Here is a tiny trained network, its code and every weight. The questions are about switching its units off for an input and a target symbol, where a switched-off unit gives its printed mean instead of its output.

import numpy as np


def w(rows, s, z=0):
    codes = np.array(rows[::2]) - 128.0
    scale = np.full(codes.shape[1], s)
    scale[-1] = z or s
    return codes * scale


def norm(h):
    return h / np.sqrt((h * h).mean(-1, keepdims=True) + 1e-5)


def f(y):
    return np.maximum(y, 0)


def softmax(a):
    e = np.exp(a - a.max(-1, keepdims=True))
    return e / e.sum(-1, keepdims=True)


def log_softmax(a):
    a = a - a.max(-1, keepdims=True)
    return a - np.log(np.exp(a).sum(-1, keepdims=True))


def net(x, mask):
    ids = ['αγδεζηθμξπτφω'.index(c) for c in x.split()]
    T = len(ids)
    res = E[ids] + P[:T]
    u = 0
    for l in range(3):
        q, k, v = (norm(res) @ M[l].T for M in (Q, K, V))
        z = softmax(np.where(np.tri(T) > 0, q @ k.T / 3**0.5, -1e9)) @ v
        res = res + np.where(mask[u], z, O[l][:, -1]) @ O[l][:, :-1]
        u += 1
        y = f(norm(res) @ A[l][:, :-1].T + A[l][:, -1])
        res = res + np.where(mask[u : u + 8], y, B[l][:, -1]) @ B[l][:, :-1]
        u += 8
    return log_softmax(norm(res)[-1] @ U[:, :-1].T + U[:, -1])


Q, K, V, O, A, B = {}, {}, {}, {}, {}, {}
E = w([
[144,149,183,81],'α',
[197,102,138,118],'γ',
[111,124,69,227],'δ',
[96,143,55,231],'ε',
[211,90,137,88],'ζ',
[143,210,179,114],'η',
[148,55,239,120],'θ',
[140,89,78,169],'μ',
[146,2,105,175],'ξ',
[149,126,108,137],'π',
[81,190,95,215],'τ',
[195,101,144,115],'φ',
[77,203,253,114],'ω',
],0.015)
P = w([
[148,148,124,112],'0',
[162,124,127,153],'1',
[203,93,187,251],'2',
[112,108,129,103],'3',
[168,132,120,147],'4',
[146,92,243,243],'5',
[95,106,134,106],'6',
],0.032)
Q[0] = w([
[134,102,134,132],'L0H1',
[149,124,145,132],'L0H1',
[38,80,111,5],'L0H1',
],0.019)
K[0] = w([
[109,144,131,105],'L0H1',
[113,210,120,156],'L0H1',
[8,9,226,133],'L0H1',
],0.011)
V[0] = w([
[196,28,255,244],'L0H1',
[133,234,210,143],'L0H1',
[168,139,203,170],'L0H1',
],0.005)
O[0] = w([
[71,1,195,186,255],'L0H1',
[112,178,180,121,238],'L0H1',
[130,131,213,139,255],'L0H1',
],0.0095,0.0013)
A[0] = w([
[114,157,117,254,131],'L0N1',
[32,251,16,63,3],'L0N2',
[156,108,201,119,188],'L0N3',
[204,37,154,194,166],'L0N4',
[75,110,59,183,126],'L0N5',
[119,197,253,213,177],'L0N6',
[188,189,169,86,97],'L0N7',
[77,202,94,117,2],'L0N8',
],0.0077,0.0052)
B[0] = w([
[167,24,254,107,191],'L0N1',
[230,174,149,194,135],'L0N2',
[51,60,161,191,210],'L0N3',
[16,183,129,248,246],'L0N4',
[136,148,180,23,150],'L0N5',
[110,50,24,219,254],'L0N6',
[124,97,97,176,157],'L0N7',
[174,173,106,197,129],'L0N8',
],0.0074,0.009)
Q[1] = w([
[201,178,215,242],'L1H1',
[84,115,175,146],'L1H1',
[78,105,218,5],'L1H1',
],0.014)
K[1] = w([
[153,210,168,211],'L1H1',
[38,137,227,205],'L1H1',
[79,12,150,127],'L1H1',
],0.011)
V[1] = w([
[60,36,91,192],'L1H1',
[2,222,59,183],'L1H1',
[59,132,88,110],'L1H1',
],0.0074)
O[1] = w([
[190,81,82,158,255],'L1H1',
[206,2,236,83,196],'L1H1',
[193,2,126,15,72],'L1H1',
],0.0077,0.0036)
A[1] = w([
[104,101,133,156,166],'L1N1',
[249,140,124,181,73],'L1N2',
[140,166,102,85,192],'L1N3',
[178,127,63,24,253],'L1N4',
[14,141,170,108,208],'L1N5',
[163,105,163,187,211],'L1N6',
[86,151,179,36,9],'L1N7',
[139,160,48,153,93],'L1N8',
],0.015,0.004)
B[1] = w([
[130,130,135,52,201],'L1N1',
[94,85,171,147,178],'L1N2',
[94,210,115,147,137],'L1N3',
[203,122,102,12,143],'L1N4',
[221,101,127,104,164],'L1N5',
[53,106,136,47,254],'L1N6',
[210,92,98,162,130],'L1N7',
[104,53,105,102,144],'L1N8',
],0.011,0.014)
Q[2] = w([
[245,135,104,153],'L2H1',
[13,252,198,254],'L2H1',
[112,58,137,141],'L2H1',
],0.0099)
K[2] = w([
[171,22,69,160],'L2H1',
[138,233,4,131],'L2H1',
[87,160,196,223],'L2H1',
],0.012)
V[2] = w([
[98,177,100,79],'L2H1',
[147,128,219,211],'L2H1',
[2,66,146,169],'L2H1',
],0.0076)
O[2] = w([
[97,117,106,55,96],'L2H1',
[169,195,164,119,199],'L2H1',
[1,205,147,210,255],'L2H1',
],0.0084,0.0073)
A[2] = w([
[219,205,165,248,136],'L2N1',
[148,189,124,159,29],'L2N2',
[173,241,150,65,103],'L2N3',
[88,77,121,122,126],'L2N4',
[246,41,151,147,115],'L2N5',
[108,102,41,93,151],'L2N6',
[251,102,178,127,2],'L2N7',
[56,128,185,80,147],'L2N8',
],0.014,0.0073)
B[2] = w([
[195,4,169,199,156],'L2N1',
[2,155,140,174,129],'L2N2',
[31,185,132,82,141],'L2N3',
[155,177,102,75,207],'L2N4',
[127,181,162,216,153],'L2N5',
[177,106,100,156,151],'L2N6',
[211,226,132,148,132],'L2N7',
[192,130,89,100,244],'L2N8',
],0.014,0.012)
U = w([
[155,97,112,215,219],'α',
[109,38,185,111,49],'γ',
[90,183,129,156,175],'δ',
[80,227,204,98,83],'ε',
[196,220,118,158,222],'ζ',
[97,18,21,123,2],'η',
[141,173,6,199,176],'θ',
[113,231,78,100,204],'μ',
[223,92,28,161,134],'ξ',
[69,195,91,162,154],'π',
[44,147,79,118,82],'τ',
[196,150,188,62,112],'φ',
[54,142,106,132,100],'ω',
],0.015,0.0067)

Each question gives the input, a string of symbols that net reads in full, and the target symbol t.
The units are the heads (3 rows each of Q, K, V and O) and the neurons (one row each of A and B). Each row of codes is followed by its name. A weight is (code - 128) times the scale printed after its matrix; where a second scale follows, it is the last column's (O, A, B and U).
mask holds one flag per unit, layer by layer, with each layer's heads first. A switched-off unit (its flag False) gives its mean, the last column of its rows in O or B, instead of its output. The means were averaged over made-up inputs and are rounded, as every weight is.
A unit's drop is (log p(t) with every unit on - log p(t) with that unit switched off) / (log p(t) with every unit on - log p(t) with every unit switched off).
The circuit of an input: a set's keep is (log p(t) with only the set's units on - log p(t) with every unit switched off) / (log p(t) with every unit on - log p(t) with every unit switched off). Starting from the 12 units with the biggest drops (on a tie, the unit counted first), units are removed one at a time, each time the one whose removal leaves the highest keep (on an exact tie, the one counted first), for as long as the keep stays at least 0.8.
circuit, biggest first: the units of the circuit, biggest drop first
k most important neurons: the k neurons with the biggest drops, biggest first
k most important neurons of layer l: the k neurons of layer l with the biggest drops, biggest first
input δ φ ζ ξ φ, target θ: 2 most important neurons -> L0N4; L0N1
input γ ω ζ ε η γ δ, target φ: circuit, biggest first -> L0N6; L0N5; L1N5
input η μ ω μ, target ξ: 2 most important neurons -> L1N6; L2N6
input ε θ ω ω ω, target μ: 3 most important neurons of layer 0 -> L0N6; L0N4; L0N2
input ζ ξ α η θ, target η: 2 most important neurons -> L0N6; L0N4
input ζ ω ζ φ, target φ: 2 most important neurons -> L0N6; L2N8
input τ η γ ω δ, target ε: 2 most important neurons -> L1N2; L0N2
input ξ π δ η, target μ: circuit, biggest first -> L2N8; L0N1
input α ξ γ τ θ, target ζ: 2 most important neurons -> L0N4; L0N1
input ζ ζ ζ τ φ, target η: 3 most important neurons -> L0N6; L0N4; L1N6
input π ω ζ τ γ φ ζ, target φ: circuit, biggest first -> L0N6
input δ ζ ω ε ζ, target θ: circuit, biggest first -> L1H1; L0N1; L1N8; L0N6
input η η ε ω δ, target φ: 2 most important neurons -> L0N1; L0N4
input ω η τ δ π ω ζ, target φ: circuit, biggest first -> L0N6; L2N8
input μ ω ε δ ζ δ π, target μ: 3 most important neurons -> L0N6; L0N4; L1N4
input π ω δ ε α, target ξ: 3 most important neurons -> L0N6; L0N4; L0N7
input ω π ζ ω, target φ: 2 most important neurons -> L0N6; L1N5
input τ φ γ τ π, target ε: 2 most important neurons of layer 1 -> L1N2; L1N8
input ζ π ω γ γ θ α, target ζ: 3 most important neurons of layer 1 -> L1N6; L1N5; L1N7
input φ φ ω γ, target φ: 2 most important neurons of layer 0 -> L0N6; L0N7
input ζ ζ τ ξ π, target η: most important neuron of layer 0 -> L0N6
